Below is a small trained network, with its code and all its weights. Each question gives an input and a target symbol and asks what happens when units are switched off, that is, made to give their printed mean instead of their output.

import numpy as np


def w(rows, s, z=0):
    codes = np.array(rows[::2]) - 128.0
    scale = np.full(codes.shape[1], s)
    scale[-1] = z or s
    return codes * scale


def f(y):
    return np.maximum(y, 0)


def softmax(a):
    e = np.exp(a - a.max(-1, keepdims=True))
    return e / e.sum(-1, keepdims=True)


def log_softmax(a):
    a = a - a.max(-1, keepdims=True)
    return a - np.log(np.exp(a).sum(-1, keepdims=True))


def net(x, mask):
    ids = ['αεζηφψ'.index(c) for c in x.split()]
    T = len(ids)
    res = E[ids] + P[:T]
    r = res
    for j in range(2):
        rows = slice(3 * j, 3 * j + 3)
        q, k, v = (r @ M[0][rows].T for M in (Q, K, V))
        z = softmax(np.where(np.tri(T) > 0, q @ k.T / 3**0.5, -1e9)) @ v
        o = O[0][rows]
        res = res + np.where(mask[j], z, o[:, -1]) @ o[:, :-1]
    y = f(res @ A[0][:, :-1].T + A[0][:, -1])
    res = res + np.where(mask[2:26], y, B[0][:, -1]) @ B[0][:, :-1]
    return log_softmax(res[-1] @ U[:, :-1].T + U[:, -1])


Q, K, V, O, A, B = {}, {}, {}, {}, {}, {}
E = w([
[99,135,175,153],'α',
[1,91,162,143],'ε',
[204,193,127,110],'ζ',
[116,149,107,166],'η',
[110,145,132,160],'φ',
[44,120,109,172],'ψ',
],0.013)
P = w([
[176,87,124,130],'0',
[119,251,133,192],'1',
[104,113,32,104],'2',
[92,205,186,93],'3',
[98,112,26,100],'4',
[104,183,181,88],'5',
[104,116,19,97],'6',
[109,167,180,87],'7',
[121,125,16,96],'8',
[114,153,181,72],'9',
[94,113,13,101],'10',
],0.015)
Q[0] = w([
[122,140,36,88],'H1',
[211,105,157,116],'H1',
[176,43,254,227],'H1',
[206,246,109,75],'H2',
[58,179,25,18],'H2',
[128,239,119,169],'H2',
],0.011)
K[0] = w([
[216,14,106,159],'H1',
[160,193,107,32],'H1',
[2,220,73,14],'H1',
[222,136,65,34],'H2',
[134,58,13,164],'H2',
[252,139,60,188],'H2',
],0.0091)
V[0] = w([
[136,107,250,119],'H1',
[78,87,133,152],'H1',
[159,156,151,82],'H1',
[143,151,164,130],'H2',
[156,104,116,151],'H2',
[146,177,95,121],'H2',
],0.016)
O[0] = w([
[58,251,194,199,149],'H1',
[133,248,51,10,139],'H1',
[114,60,246,202,102],'H1',
[66,159,64,75,22],'H2',
[113,88,93,146,119],'H2',
[2,46,195,203,252],'H2',
],0.0071,0.0043)
A[0] = w([
[141,133,46,134,194],'N1',
[72,137,132,138,48],'N2',
[178,161,59,93,23],'N3',
[249,182,174,91,88],'N4',
[142,69,98,151,54],'N5',
[144,104,97,205,42],'N6',
[80,157,130,98,207],'N7',
[192,58,160,128,49],'N8',
[107,203,143,111,37],'N9',
[245,155,93,187,124],'N10',
[81,97,147,131,34],'N11',
[112,87,166,63,50],'N12',
[149,144,89,109,68],'N13',
[125,176,199,142,17],'N14',
[208,191,139,69,74],'N15',
[119,40,167,126,145],'N16',
[93,158,111,123,228],'N17',
[86,146,130,133,108],'N18',
[190,13,49,66,30],'N19',
[64,88,126,111,55],'N20',
[141,72,127,134,255],'N21',
[131,126,198,122,197],'N22',
[122,142,110,34,8],'N23',
[143,178,149,121,173],'N24',
],0.013,0.0063)
B[0] = w([
[159,63,161,108,217],'N1',
[155,126,126,136,166],'N2',
[189,211,167,86,171],'N3',
[158,145,162,255,138],'N4',
[69,187,182,108,158],'N5',
[153,180,167,77,167],'N6',
[167,155,174,175,254],'N7',
[70,103,55,172,158],'N8',
[101,57,100,129,193],'N9',
[141,102,157,99,142],'N10',
[153,131,79,178,161],'N11',
[138,132,42,231,139],'N12',
[155,170,146,121,152],'N13',
[166,73,42,61,173],'N14',
[78,58,85,160,154],'N15',
[101,206,120,108,214],'N16',
[156,87,147,172,254],'N17',
[156,127,145,133,182],'N18',
[90,232,5,237,158],'N19',
[190,122,173,137,162],'N20',
[119,61,136,39,211],'N21',
[129,171,109,116,217],'N22',
[115,144,87,56,166],'N23',
[102,153,176,110,187],'N24',
],0.0096,0.0091)
U = w([
[86,169,180,223,123],'α',
[141,176,222,60,177],'ε',
[2,168,168,61,155],'ζ',
[27,100,70,130,172],'η',
[117,9,147,76,121],'φ',
[86,202,107,116,2],'ψ',
],0.0094,0.0039)

Each question gives the input, a string of symbols that net reads in full, and the target symbol t.
The units are the heads (3 rows each of Q, K, V and O) and the neurons (one row each of A and B). Each row of codes is followed by its name. A weight is (code - 128) times the scale printed after its matrix; where a second scale follows, it is the last column's (O, A, B and U).
mask holds one flag per unit, heads first, then neurons. A switched-off unit (its flag False) gives its mean, the last column of its rows in O or B, instead of its output. The means were averaged over made-up inputs and are rounded, as every weight is.
A unit's drop is (log p(t) with every unit on - log p(t) with that unit switched off) / (log p(t) with every unit on - log p(t) with every unit switched off).
The circuit of an input: a set's keep is (log p(t) with only the set's units on - log p(t) with every unit switched off) / (log p(t) with every unit on - log p(t) with every unit switched off). Starting from the 12 units with the biggest drops (on a tie, the unit counted first), units are removed one at a time, each time the one whose removal leaves the highest keep (on an exact tie, the one counted first), for as long as the keep stays at least 0.8.
circuit, biggest first: the units of the circuit, biggest drop first
unit that matters most: the unit with the biggest drop
top k neurons: the k neurons with the biggest drops, biggest first
which heads matter: for each layer, one digit per head in row order, 1 if its drop is at least 0.15 and else 0, layers parted by /
drop when u is switched off: that unit's drop, to one decimal
input ψ ε ε ψ η ε ζ ε α ε φ, target ψ: circuit, biggest first	[H1 N19 N3]
input ε ε φ α ε ψ ε ζ η α ζ, target ε: circuit, biggest first	[H1 N3]
input φ ε ζ φ ζ η α, target φ: which heads matter	00
input φ α ε, target φ: which heads matter	01
input ψ ζ ζ ζ ε ε φ η φ α α, target ψ: circuit, biggest first	[H1 N19 N3]
input ζ η ψ ζ ε φ ζ, target ζ: which heads matter	10
input φ ζ η α ζ ζ η, target φ: circuit, biggest first	[N1 N16]
input ψ η η φ η α ε ψ η, target ψ: circuit, biggest first	[H1 N19]
input ψ ζ ε, target ψ: circuit, biggest first	[H1 N19 H2]
input α η ε ζ η ζ ε ζ ε φ φ, target α: top 2 neurons	[N21 N14]
input φ φ ε α ζ φ α η ε α ψ, target φ: top neuron	[N1]
input ε α ψ, target ε: circuit, biggest first	[H1 N3 N1 H2]
input φ α ζ, target φ: top 2 neurons	[N16 N19]
input α ψ ε, target α: circuit, biggest first	[H1 N21 N7]
input α ε ε φ α η ζ η η ψ α, target α: circuit, biggest first	[H1 N21 N14]
input ζ ε α ε ψ, target ζ: circuit, biggest first	[H1 N16 N21 N5]
input ε ζ α ζ ζ ε φ ζ α, target ε: circuit, biggest first	[H1 N3 N1]
input ζ ζ φ α η, target ζ: top 3 neurons	[N16 N21 N5]
input φ ε φ η α, target φ: unit that matters most	N16
input ε φ ζ ζ φ, target ε: drop when N15 is switched off	0.0
input ζ ζ ε ε ψ, target ζ: drop when N17 is switched off	0.1
input ζ ζ ψ ε η ζ ε, target ζ: drop when N5 is switched off	0.4
